Below is a small trained network, with its code and all its weights. Each question gives an input and a target symbol and asks what happens when units are switched off, that is, made to give their printed mean instead of their output.

import numpy as np


def w(rows, s, z=0):
    codes = np.array(rows[::2]) - 128.0
    scale = np.full(codes.shape[1], s)
    scale[-1] = z or s
    return codes * scale


def norm(h):
    return h / np.sqrt((h * h).mean(-1, keepdims=True) + 1e-5)


def f(y):
    return np.maximum(y, 0)


def softmax(a):
    e = np.exp(a - a.max(-1, keepdims=True))
    return e / e.sum(-1, keepdims=True)


def log_softmax(a):
    a = a - a.max(-1, keepdims=True)
    return a - np.log(np.exp(a).sum(-1, keepdims=True))


def net(x, mask):
    ids = ['αβγεζηθμπστφω'.index(c) for c in x.split()]
    T = len(ids)
    res = E[ids] + P[:T]
    r = norm(res)
    for j in range(2):
        rows = slice(2 * j, 2 * j + 2)
        q, k, v = (r @ M[0][rows].T for M in (Q, K, V))
        z = softmax(np.where(np.tri(T) > 0, q @ k.T / 2**0.5, -1e9)) @ v
        o = O[0][rows]
        res = res + np.where(mask[j], z, o[:, -1]) @ o[:, :-1]
    y = f(norm(res) @ A[0][:, :-1].T + A[0][:, -1])
    res = res + np.where(mask[2:14], y, B[0][:, -1]) @ B[0][:, :-1]
    return log_softmax(norm(res)[-1] @ U[:, :-1].T + U[:, -1])


Q, K, V, O, A, B = {}, {}, {}, {}, {}, {}
E = w([
[135,66,118],'α',
[134,73,120],'β',
[137,93,119],'γ',
[97,155,164],'ε',
[119,101,141],'ζ',
[137,95,121],'η',
[99,134,124],'θ',
[97,143,165],'μ',
[112,118,172],'π',
[120,251,125],'σ',
[89,151,35],'τ',
[201,111,181],'φ',
[163,174,101],'ω',
],0.028)
P = w([
[132,2,102],'0',
[132,64,101],'1',
[151,101,93],'2',
[122,121,109],'3',
[125,152,126],'4',
[93,161,126],'5',
[99,170,120],'6',
[99,173,123],'7',
[84,185,135],'8',
[82,126,146],'9',
],0.0059)
Q[0] = w([
[106,190,83],'h0',
[9,91,2],'h0',
[60,122,183],'h1',
[175,235,49],'h1',
],0.0056)
K[0] = w([
[168,119,254],'h0',
[84,56,215],'h0',
[150,146,119],'h1',
[125,55,110],'h1',
],0.01)
V[0] = w([
[118,1,127],'h0',
[142,130,190],'h0',
[178,160,69],'h1',
[7,105,51],'h1',
],0.012)
O[0] = w([
[124,65,149,253],'h0',
[153,117,156,137],'h0',
[131,123,71,62],'h1',
[6,136,151,164],'h1',
],0.016,0.0068)
A[0] = w([
[1,89,145,209],'n0',
[173,79,51,58],'n1',
[103,201,227,194],'n2',
[108,66,100,108],'n3',
[110,207,84,254],'n4',
[245,122,241,59],'n5',
[97,37,115,142],'n6',
[169,177,120,196],'n7',
[231,162,79,207],'n8',
[187,89,30,122],'n9',
[69,44,245,138],'n10',
[52,142,122,60],'n11',
],0.0098,0.0053)
B[0] = w([
[138,201,121,237],'n0',
[162,213,170,134],'n1',
[219,153,87,196],'n2',
[131,157,139,157],'n3',
[121,198,82,165],'n4',
[214,79,113,163],'n5',
[115,254,120,191],'n6',
[188,127,57,148],'n7',
[175,104,38,152],'n8',
[113,201,96,140],'n9',
[165,195,101,251],'n10',
[93,148,122,144],'n11',
],0.0092,0.012)
U = w([
[106,50,114,229],'α',
[111,65,131,196],'β',
[122,113,116,61],'γ',
[157,131,160,43],'ε',
[129,119,201,136],'ζ',
[127,121,145,104],'η',
[107,102,122,159],'θ',
[146,133,170,62],'μ',
[188,104,200,169],'π',
[170,150,67,30],'σ',
[75,107,62,168],'τ',
[193,54,105,254],'φ',
[167,109,3,122],'ω',
],0.014,0.0064)

Each question gives the input, a string of symbols that net reads in full, and the target symbol t.
The units are the heads (2 rows each of Q, K, V and O) and the neurons (one row each of A and B). Each row of codes is followed by its name. A weight is (code - 128) times the scale printed after its matrix; where a second scale follows, it is the last column's (O, A, B and U).
mask holds one flag per unit, heads first, then neurons. A switched-off unit (its flag False) gives its mean, the last column of its rows in O or B, instead of its output. The means were averaged over made-up inputs and are rounded, as every weight is.
A unit's drop is (log p(t) with every unit on - log p(t) with that unit switched off) / (log p(t) with every unit on - log p(t) with every unit switched off).
The circuit of an input: a set's keep is (log p(t) with only the set's units on - log p(t) with every unit switched off) / (log p(t) with every unit on - log p(t) with every unit switched off). Starting from the 12 units with the biggest drops (on a tie, the unit counted first), units are removed one at a time, each time the one whose removal leaves the highest keep (on an exact tie, the one counted first), for as long as the keep stays at least 0.8.
units of the circuit, in order: the units of the circuit, biggest drop first
k most important neurons: the k neurons with the biggest drops, biggest first
which heads matter: for each layer, one digit per head in row order, 1 if its drop is at least 0.15 and else 0, layers parted by /
drop of u: that unit's drop, to one decimal
input ε ζ γ ζ φ π π ζ, target π: which heads matter => 11
input φ ζ α α φ ζ, target φ: which heads matter => 01
input γ π φ ε, target φ: which heads matter => 01
input ζ ω σ ζ ζ σ α φ η π, target φ: which heads matter => 11
input π η α, target π: which heads matter => 10
input ζ π ω π, target ω: units of the circuit, in order => [h0 h1 n8]
input α π η, target π: 4 most important neurons => [n2 n4 n8 n7]
input ε π φ φ μ, target φ: which heads matter => 01
input ε μ ω ω ε π, target ω: drop of h1 => 0.4
input π φ φ γ, target φ: drop of h1 => 1.7
input ζ φ ε, target φ: drop of n0 => 0.1
input σ ω ε, target ω: drop of h0 => 0.5
